(in the rows, 128 means zero)
Here are made-up nodes, facts about them, and rows of numbers that follow some of those facts. Name the node behind each unnamed row.

There are 2 kinds of fact about the nodes: θ, ω.
θ: uses; ω: is of sort
gesum (θ stofim) (ω 483)
stofim (θ zivelur, leflor, graplenil, legram) (ω 737)
kezin (θ skitrel, nastu, kesun) (ω 959)
kinul (θ serir) (ω 309)
stira (ω 737)
droman (θ meflen, skitrel, breden) (ω 483)
niflus (θ gagon, vakla) (ω 737)
pipam (θ kisis) (ω 3)
dobe (ω 309)
plokul (θ gure, stopok) (ω 737)
nelen (θ tobugra) (ω 959)
kidrefan (θ redrok) (ω 309)
trimi (θ klograves) (ω 737)
stido (θ plivur, flofor) (ω 959)
klufar (θ nosken) (ω 959)
todren (ω 309)
bura (θ fludrel) (ω 309)
serir (θ flestin) (ω 101)
pligil (ω 309)
flemo (θ fivo, skabri) (ω 959)
brimal (θ zadrur) (ω 737)
zazas (θ mevugra, drila) (ω 483)
skedra (θ gunen, flesku, klogran) (ω 737)
plazo (θ fivo, stestu) (ω 309)
skuna (θ vivos) (ω 309)
gagon (θ flofor, fivo) (ω 101)
klaplun (ω 309)
kapos (θ dorom, tratro, pligil) (ω 483)
brupum (θ dinis, vakla, zivelur, stestu) (ω 309)
nosken (θ breden) (ω 3)
lubim (ω 959)
triklogil (θ kinul, tridur) (ω 309)
drila (θ plofak, zadrur) (ω 737)
bafaze (θ dronu) (ω 483)
duru (θ redrok, tedru, todren) (ω 101)
tebrar (θ gunen, nastu) (ω 309)
vakla (θ dregrik, studren, brimal) (ω 959)
pluflode (θ rebeklim) (ω 309)
legram (θ nosken) (ω 309)
vobi (θ kidrefan, serir) (ω 309)
stope (θ brupum) (ω 959)
stiplur (θ sasten, rebeklim, todren) (ω 959)
meflen (θ zuklar) (ω 309)
dronu (ω 959)
troklodi (θ brigun, kisis) (ω 309)
peklan (θ korom, plivur, meflen) (ω 3)
flesku (θ fadun, redrok, trimi, kuplak, pefol) (ω 309)
klibun (θ matre, serir, suda) (ω 483)
geron (θ brigun) (ω 101)
treri (θ klogran) (ω 101)
skogra (θ gunen, brugum) (ω 737)
gure (ω 309)
movel (ω 309)
plibugros (θ tobugra) (ω 483)
fledrobri (θ mevugra) (ω 101)
vunem (θ dobe) (ω 309)
rutrik (θ gragin, mevugra) (ω 309)
stestu (ω 3)
kesun (θ dregrik, vakla, motrol) (ω 737)
gramum (θ kidrefan) (ω 959)
gidras (θ gramum) (ω 483)
drafuplik (θ brepim, flofor, mevugra, brimal) (ω 737)
kuplak (ω 959)
tratro (ω 483)
redrok (θ plodu, graplenil) (ω 959)
bronomas (θ tugra, brusam) (ω 959)
tedru (θ flofor, leflor, brusam) (ω 3)
skabri (θ mugi, graplenil) (ω 959)
klistak (θ skagem, skitrel, detava) (ω 309)
kisis (θ skitrel, studren) (ω 309)
plofak (θ maklo) (ω 101)
matre (θ troklodi, skitrel) (ω 959)
stopok (θ skuza) (ω 959)
brepim (ω 483)
bridrir (θ gragin, zadrur, detava) (ω 309)
gunen (θ stestu) (ω 101)
dorom (θ kisis) (ω 309)
zaple (θ zoron) (ω 3)
regrikin (θ kuplak) (ω 3)
breden (θ fludrel, lubim, zivelur) (ω 483)
plodu (θ maklo) (ω 483)
suda (θ topu) (ω 959)
vivos (θ begrak) (ω 3)
dostem (θ troklodi, bridrir) (ω 959)
nastu (θ skagem, mevugra) (ω 737)
brafil (θ zuklar, beska, brimal) (ω 309)
gistim (θ rosto) (ω 101)
klograves (θ lubim, dobe, brimal) (ω 483)
suklan (θ plofak) (ω 959)
dregrik (θ brusam) (ω 309)
brugum (θ lubim) (ω 483)
detava (ω 101)
vabrok (θ skuza) (ω 3)
tridur (θ tebrar, stira, suda, zubir) (ω 959)
graplenil (θ dostem) (ω 3)
mugi (θ detava) (ω 3)
maklo (θ skuza, detava) (ω 101)
begrak (θ skuza, redrok, klograves) (ω 737)
motrol (ω 309)
brigun (θ bafaze) (ω 737)
plivur (θ skitrel, detava) (ω 483)
zoron (θ restodrom, fadun, vakla) (ω 309)
stodro (θ tridur, triklogil) (ω 483)
restodrom (θ korom) (ω 309)
trekli (θ dregrik, rokle) (ω 101)
korom (θ tugra) (ω 737)
besin (θ bridrir, dostem) (ω 309)
fludrel (ω 309)
topu (θ mugi, graplenil) (ω 959)
studren (ω 483)
nasel (θ zadrur) (ω 309)
sepi (ω 309)
vetridro (θ zubir) (ω 483)
rokle (θ fludrel, nelen) (ω 959)
skuvostuk (θ pligil) (ω 3)
mevugra (ω 101)
brusam (θ skuza, dronu) (ω 309)
flestin (θ movel) (ω 309)
fluna (ω 737)
tugra (θ bafaze) (ω 483)
zadrur (θ dronu, zuklar) (ω 483)
lata (ω 309)
koponi (θ gragin, skagem) (ω 959)
gragin (θ maklo, zadrur) (ω 959)
zuklar (ω 737)
klagro (θ lubim, dregrik, studren, zubir) (ω 959)
skitrel (θ dronu, zadrur) (ω 959)
gezan (θ mugi) (ω 737)
stinir (θ dregrik, klaplun) (ω 483)
dinis (θ gagon, niflus, fluna) (ω 483)
mozal (θ stestu) (ω 959)
rebeklim (ω 309)
tobugra (θ trimi, vobi, zoron, brigun) (ω 483)
sasten (θ flesku) (ω 309)
nobes (ω 309)
pefol (ω 101)
soman (θ droman, dobe, brimal, zubir, zadrur) (ω 737)
rosto (θ flofor, brusam) (ω 483)
flofor (ω 959)
leflor (ω 737)
fivo (θ pligil) (ω 959)
beska (ω 309)
klogran (θ graplenil) (ω 959)
fadun (θ plodu, studren) (ω 3)
lumol (θ maklo) (ω 483)
skuza (θ dronu) (ω 309)
skagem (θ zuklar, brigun) (ω 959)
kledra (θ tugra) (ω 483)
zubir (θ zivelur) (ω 737)
dubavu (θ maklo, brusam, gure) (ω 959)
tefu (θ sepi, tugra, kesun) (ω 309)
gresto (θ nobes, tefu) (ω 101)
zivelur (θ lumol) (ω 959)
klinar (θ skedra) (ω 309)

Some rows with their names:
zoron: [150 170 150 112 170 139 157 119  99 140 115 105 137 119 115 128 103 103
 195 118 158 140 120 138 129 173 180  94 128  84  73 149 151  88 178 115
 129 134]
meflen: [153 161 156 112 166 112 160 119  94 140 124 119 139 128 110 130  82  80
 174 122 173 148 135 132 130 169 178  77 124  85  79 142 146  95 167 118
 134 132]
skuvostuk: [158 139 110  84 157 134 176 108 133 114 114  93 122 129 113  77 100  94
 150 129 105 128 135 132 140 168 168 107 127 103  69 140 150  89 160 104
 136 106]
skuna: [154 164 142 114 166 122 153 117 100 139 113 111 137 122 114 123  86  95
 192 123 153 147 122 130 131 169 178  85 129  96  75 139 149  91 172 115
 128 130]
klogran: [156 154  98  85 145 128 147  66 142 132  93 143 147 123 126 124  91 116
 160 108 134 153 129  89 133 155 165 166 147 102  65  95 148  93 156 120
 141 130]
zivelur: [167 161 118  80 151 135 157  99 139 135 113 122 143 127 119 129 118 125
 169 104 137 132  87 103 145 167 167 138 142 101  66 160 156  86 159 110
 142 137]
zubir: [169 167 124  99 148 149 171  91 144 151 115 123 123 111 104 120 103  96
 175 115 103 120  92 127 136 174 181  87 107  55  86 118 162  79 178 144
 140 128]
klagro: [163 154 131  81 150 144 164 103 142 142 115 128 136 128 102 133 138 120
 173  98 145 133  92 116 145 167 177 134 142  92  60 178 151  81 167 112
 144 135]
studren: [165 128 109 107 161  89 173 108 107 116 115 144 118 104 118 121 115  73
 166 105  93 148  94 127 142 173 171  77 144 100  81 179 155  79 165 104
 136  95]
lubim: [172 140 138  90 148 106 160 101 120 126 117 138 138 129  94 128 120 113
 170 109 120 139 101 102 152 164 178 114 152 150  63 163 150  81 150 116
 148 129]
breden: [154 144 104 110 164 122 176  95 120 129 111 141 118 101 125 123 130  89
 166  98 109 145  91 130 131 177 169 110 136  63  74 173 159  81 178 110
 133 101]
tratro: [167 130 112 110 163  82 170 102  97 112 115 144 116 105 120 116 104  69
 162 107 103 146 101 115 140 172 168  80 145 118  81 170 157  82 157 109
 136  92]
stido: [167 154 125  73 151 132 157 108 135 130 109 125 140 133 112 125 116 110
 171 101 152 136  97 107 149 162 172 118 140 114  69 167 151  84 156 111
 142 133]
drafuplik: [173 163 136  93 147 131 170  99 131 141 121 121 122 120 103 113  92  79
 168 116 114 117  96 125 140 173 179  64 107  77  93 122 162  82 167 143
 141 130]
pluflode: [156 164 147 113 167 118 153 116  95 137 115 111 135 123 113 125  87  94
 192 125 146 147 124 128 131 170 178  77 131 103  75 143 149  89 170 115
 129 130]
zadrur: [151 143 107 109 156  66 182 109 134 160 142 165 109 127 109 121 100  39
 125 104 196 154  85 122 126 173 155 102 117  23  78 161 153 106 140 120
 134 101]
koponi: [167 154 126  72 150 121 157 104 132 128 119 128 151 137 122 137 102 108
 153 106 153 138 103 105 151 164 166 114 133 100  78 159 151  91 151 108
 147 137]
rosto: [165 154  94  93 171 124 167 110 114 128 105 125  96 112 128  98 124  69
 177  94 147 131  75 119 132 172 167 104 135  91  69 179 166  81 166 112
 122 100]
regrikin: [159 138 108  86 156 130 176 108 133 113 113  94 122 130 114  78  96  96
 147 131 103 130 135 132 139 167 167 106 126 101  70 144 149  90 161 107
 134 109]

Name these rows:
No name comes twice in this set of rows, the named rows included.
[156 141 101  84 155 139 176 112 145 122 112  92 124 126 117  82 106 109
 154 129  98 129 124 139 140 170 168 107 123  79  71 151 150  87 169 101
 134 110] -> fadun
[160 147 109 101 167 104 172 101 107 118 119 134 123 113 139 125 105  71
 149 102 126 143  95 118 135 174 163  95 132  75  87 163 161  89 163 110
 134 104] -> zazas
[164 153 118  76 149 130 154  92 137 131 105 132 145 131 118 127 105 110
 163 102 149 141 113 103 144 160 170 135 140 105  68 142 148  89 155 114
 143 136] -> suda
[155 140 107  85 154 143 180 108 143 121 112  96 123 127 113  83 107 103
 152 127 107 131 133 141 138 169 169 113 124  75  67 148 148  88 169 105
 136 111] -> nosken
[156 124  80  92 155  98 167 123 142 131  98 150 135 101 139 131 100  74
 170 100 105 165  88 146 150 170 160  62 127   5  99 193 142  86 173  83
 135 101] -> plivur
[154 162  41  91 175  87 142 138 169 146  95 120 127 138 128  86  58 129
 184 119 104 139  29 127 155 167 152  63 115  83 108 169 152  87 134 117
 119 106] -> maklo
[157 166 148 116 168 112 156 119  95 135 125 108 143 125 121 132  80  98
 180 127 148 142 118 128 132 173 173  79 127  90  83 143 152  95 165 112
 132 134] -> rutrik
[154 132 102  97 160 111 175 113 129 130 108 148 129 105 131 130 113  72
 157  95 128 154  99 143 139 173 166  87 125  21  87 182 148  85 176 100
 136 104] -> droman
[160 157 135  82 151 153 171 106 144 150 120 129 135 128  98 136 150 127
 168  94 156 130  87 122 144 171 177 142 135  78  55 183 153  81 169 115
 145 138] -> vakla
[154 146 105 114 164 113 179  95 119 135 122 144 113 106 119 125 126  82
 155  99 131 143  87 126 127 178 167 120 134  65  71 164 161  86 169 117
 134 102] -> klograves
[171 137 128  79 144  87 156 109 132 143 113 148 121 142  83 108 107  78
 169 106 175 143 103  96 150 157 173 102 144 141  60 160 143  88 135 118
 142 123] -> dronu
[174 163 118  88 146 132 163 102 141 144 108 122 121 117 108 108  85  79
 178 117 106 121  89 121 143 170 178  57 106  78  95 119 159  81 165 140
 137 127] -> plokul

Now the same nodes, written a new way:
Known rows:
geron: [106 111 118 115 145 135 134  71 106 121 130 108 112 143 133 151 149 141
 110 119 154  91 149 131 109 103 138 126 154 124 142 131 122 130 102 107
 128 141 144 115 140]
troklodi: [107  89 123 114 131 144 153 112  67 134 145 142 122  91 150 137 158 130
 114 155 152 107 117 139  99  82 128 124 148 133 131 128 152 127 139 121
 135 124 144  95 121]
zadrur: [126 163 103 161 164 146 176 107 124 132 177  46 145 158  89 113 177 105
 197 122 161 151 177  94 113 130  90 140  98 149 116 159 104 123  88 141
 102 142 111 134 111]
skitrel: [174  92 119 142 126 128 103 158 125 120 131 171 149 139  92  94 156 131
  87 114 148 123  89 133 134 105 105 131 104 134 128 114 128 120  96 114
 140 154 160 147 127]
plazo: [118  92 119 109 131 133 163 110  64 142 152 147 110  99 156 151 141 141
 118 162 142 109 128 139 113  84 129 106 152 132 134 140 172 122 127 118
 141 135 139  90 130]
dinis: [130 165 110 169 164 141 171 100 123 136 179  47 144 158  82 108 171 112
 199 126 154 155 183  97 112 126  87 132  88 148 122 166 119 123  89 136
 108 139 106 130 111]
trimi: [112 123 144 131 105 107 113  97 157 145 123 129 133 128 113 132 140 122
 113  88 137 108 179 122 114 107 101 143 140 128 160 126 163 112 129 116
  80 110 207  88 147]
klograves: [127 164 102 165 164 149 172 103 126 130 176  43 149 157  90 111 173 103
 195 123 164 155 177  95 113 131  90 139 101 147 115 158 103 123  87 140
 100 138 114 132 106]
dubavu: [174  87 107 132 128 127 113 159 128 122 133 172 148 147 108 111 148 130
  84 114 159 124  88 127 139 115 108 125 121 136 126 112 121 112  88 117
 136 163 161 144 130]
flestin: [106 126 113  91 100 164 168 130  55 117 133 147 119  79 140 134 179 115
 106 160 101  62 108 169 102  71 129 147 135 113 120 129 108 151 149 136
 124 114 160 116 112]
fivo: [187  97 128 148 124 119 100 150 121 129 138 173 140 143  85  88 140 144
  93 123 130 128 101 144 139  96 100 114  91 132 139 132 157 120  94 106
 152 155 154 139 131]
redrok: [174  94 110 141 127 137  98 154 128 113 128 165 151 141 101  88 145 126
  82 116 149 130  95 142 133 104 103 128 112 131 126 111 126 118  94 107
 134 145 172 142 116]
kezin: [176  91 108 130 125 129 114 161 126 121 135 173 141 145 105 110 153 131
  86 114 150 113  92 132 144 111 106 124 116 138 128 116 121 111  90 114
 141 169 160 149 132]
brusam: [103  82 123 115 137 145 153 110  72 133 144 139 124  91 154 136 159 129
 112 153 165 115 118 130  96  84 129 126 153 137 130 121 152 122 138 117
 134 123 144  92 120]
gunen: [106 113 132 126 146 136 124  65 105 119 128 107 120 134 116 127 147 145
 112 122 142 107 147 130 100  94 136 133 135 120 142 130 136 141 106 106
 126 122 142 108 132]
tridur: [175 104 115 133 115 132 111 163 120 116 127 175 149 134  90  94 162 129
  84 117 128 112  83 139 138 102 106 138  99 126 125 116 116 129  96 122
 134 149 162 149 125]
skagem: [174  91 116 139 125 129 104 157 126 120 131 169 149 140  93  95 158 131
  83 114 150 124  87 131 135 105 105 132 104 134 127 113 126 119  96 115
 139 153 160 146 127]
pefol: [101 108 139 139 155 147 105  57 114 109 120  96 127 125 113 100 143 138
 108 119 148 127 154 134  90  84 132 142 128 119 143 122 142 139 113  90
 121  99 154  99 113]
gure: [ 99  77 132 127 142 146 139 105  72 130 142 135 137  85 141 120 163 128
 110 150 175 128 112 126  79  78 128 138 145 135 132 118 154 127 147 118
 132 107 142  91 112]

Which node is each row?
No name comes twice in this set of rows, the named rows included.
[129 175  54 157 143 178 142  92 128 114 187   4 158 198 129 115 129  64
 173 126 195 133 200 190  84 137  85  92 173 132 122 173  54 108 113 110
 113 147 167 160  93] -> gidras
[129 171  90 149 158 144 192 111 121 133 177  52 140 163 101 132 174 106
 195 123 152 139 177  95 125 140  96 133 108 145 111 160  97 123  80 149
  97 153 111 137 116] -> vetridro
[183  94 109 132 124 122 116 160 123 125 135 174 142 147 102 110 145 137
  89 119 143 122  92 131 146 111 107 118 113 133 129 122 133 116  87 116
 140 165 157 144 133] -> stope
[152 177 143 195 160 129 145  85 112 151 190  45 129 158  52  78 149 131
 218 142 118 159 209 127 114 100  72 104  51 146 145 199 178 128 100 121
 142 137  96 124 121] -> tratro
[109 119 162 141 108 104 106  96 155 149 124 128 139 120  98 119 154 125
 115  87 141 111 169 113 103 101  98 153 122 130 164 125 168 117 139 119
  85 104 196  90 148] -> zuklar
[108 110 139 131 149 131 117  61 105 125 132 105 118 137 113 126 146 148
 115 122 143 109 150 130  98  90 134 128 130 122 149 137 149 137 111 101
 134 123 138 107 136] -> gagon
[108 101  90  88 163 184 184 108 101  94 109 167  62  62 209 132 114 146
 132 160  79 133 187 125 185  86 123 123 139 149 109  94 192  92  76  71
  90 123 169  35  75] -> pluflode
[101  89 123 121 148 166 145 101  83 112 126 144 111  71 157 106 144 133
 118 155 131 136 142 135 113  72 122 136 130 137 125 108 173 119 125  94
 118 100 157  67  89] -> todren
[180  97 118 141 123 126 104 156 122 121 132 170 147 141  92  93 147 134
  88 120 139 125  92 137 138 102 104 126 101 131 130 120 137 121  94 114
 141 152 159 142 126] -> skabri
[173  89 130 154 130 130  90 151 127 118 129 166 155 132  80  73 158 133
  86 114 149 136  89 131 125  96 101 139  89 135 132 112 138 123 103 110
 141 139 158 141 121] -> flofor
[123 163 102 164 167 151 172 105 126 131 176  45 140 159  91 113 181 103
 198 120 164 143 182  96 116 130  86 138  96 155 120 157 102 118  92 132
 107 149 113 136 111] -> bafaze
[131 184  89 142 146 149 195 117 115 127 175  55 138 160  97 131 180 102
 195 127 131 122 175 108 129 135  92 139 103 138 109 163  85 131  81 151
  95 151 117 145 114] -> stodro

The same nodes again, as new rows of numbers:
Some nodes and their rows:
vivos: [158 134 165 109 165 114 137 147 114 180 155 149 123]
gezan: [154 141 192  89 140 130 145 152 126 136 157 133 149]
pefol: [151 139 160 107 162 133 211 133 150 148 156 131 153]
zazas: [155 192 169 113 165 146 161 145 144 155 165 121 159]
stestu: [121 116 158 112 166  89 158 153 116 128 148 148 131]
tratro: [108 155 154 123 199 132 167 156 160 107 139 140 127]
klogran: [145 152 176  85 164 134 123 150 104 118 153 111 154]
gure: [174 162 158 116 145  98 133 149 126 122 165 134 166]
kisis: [167 136 163  95 138 105 144 161 132  86 169 131 180]
vabrok: [158 122 174  95 150 119 143 151 116 156 160 144 140]
skitrel: [148 162 181  83 166 132 111 147 106 127 151 117 152]
serir: [148 139 164  81 175 119 220 130 148 139 167 130 171]
vakla: [145 156 181  85 162 131 113 150 107 125 152 117 153]
plibugros: [151 178 169 111 164 141 164 151 141 147 163 121 162]
graplenil: [137 117 164 102 158 101 155 152 114 135 156 145 136]
brepim: [137 203 156 140 183 119 158 138 140 162 152 128 141]
brugum: [139 188 162 127 168 127 167 148 139 141 159 122 156]
flestin: [158 148 149  87 166  70 172 141 116  81 180 122 192]
vobi: [171 138 161  94 144  94 147 157 124  99 172 130 183]

Which node is each row?
No name comes twice in this set of rows, the named rows included.
[163 111 191  85 108  92 110 166 136  80 170 161 177] -> nobes
[165 167 184  76 159 148 111 146 106 141 160 113 157] -> suklan
[139 167 172  99 172 119 114 146 101 127 145 117 147] -> lubim
[164 142 162 103 127  97 150 162 126  87 169 125 190] -> legram
[173 135 172  91 113 104 146 170 127  84 174 122 202] -> bura
[146 142 184  70 160 147 121 156 112 104 153 115 158] -> flemo
[155 160 188 105 149 121 134 144 124 156 153 137 137] -> drila
[150 132 170  88 155 136 211 139 155 135 163 129 168] -> gunen
[159 157 187 108 150 125 135 145 124 163 150 138 132] -> begrak
[146 182 168 115 159 140 167 153 142 137 164 117 165] -> gesum

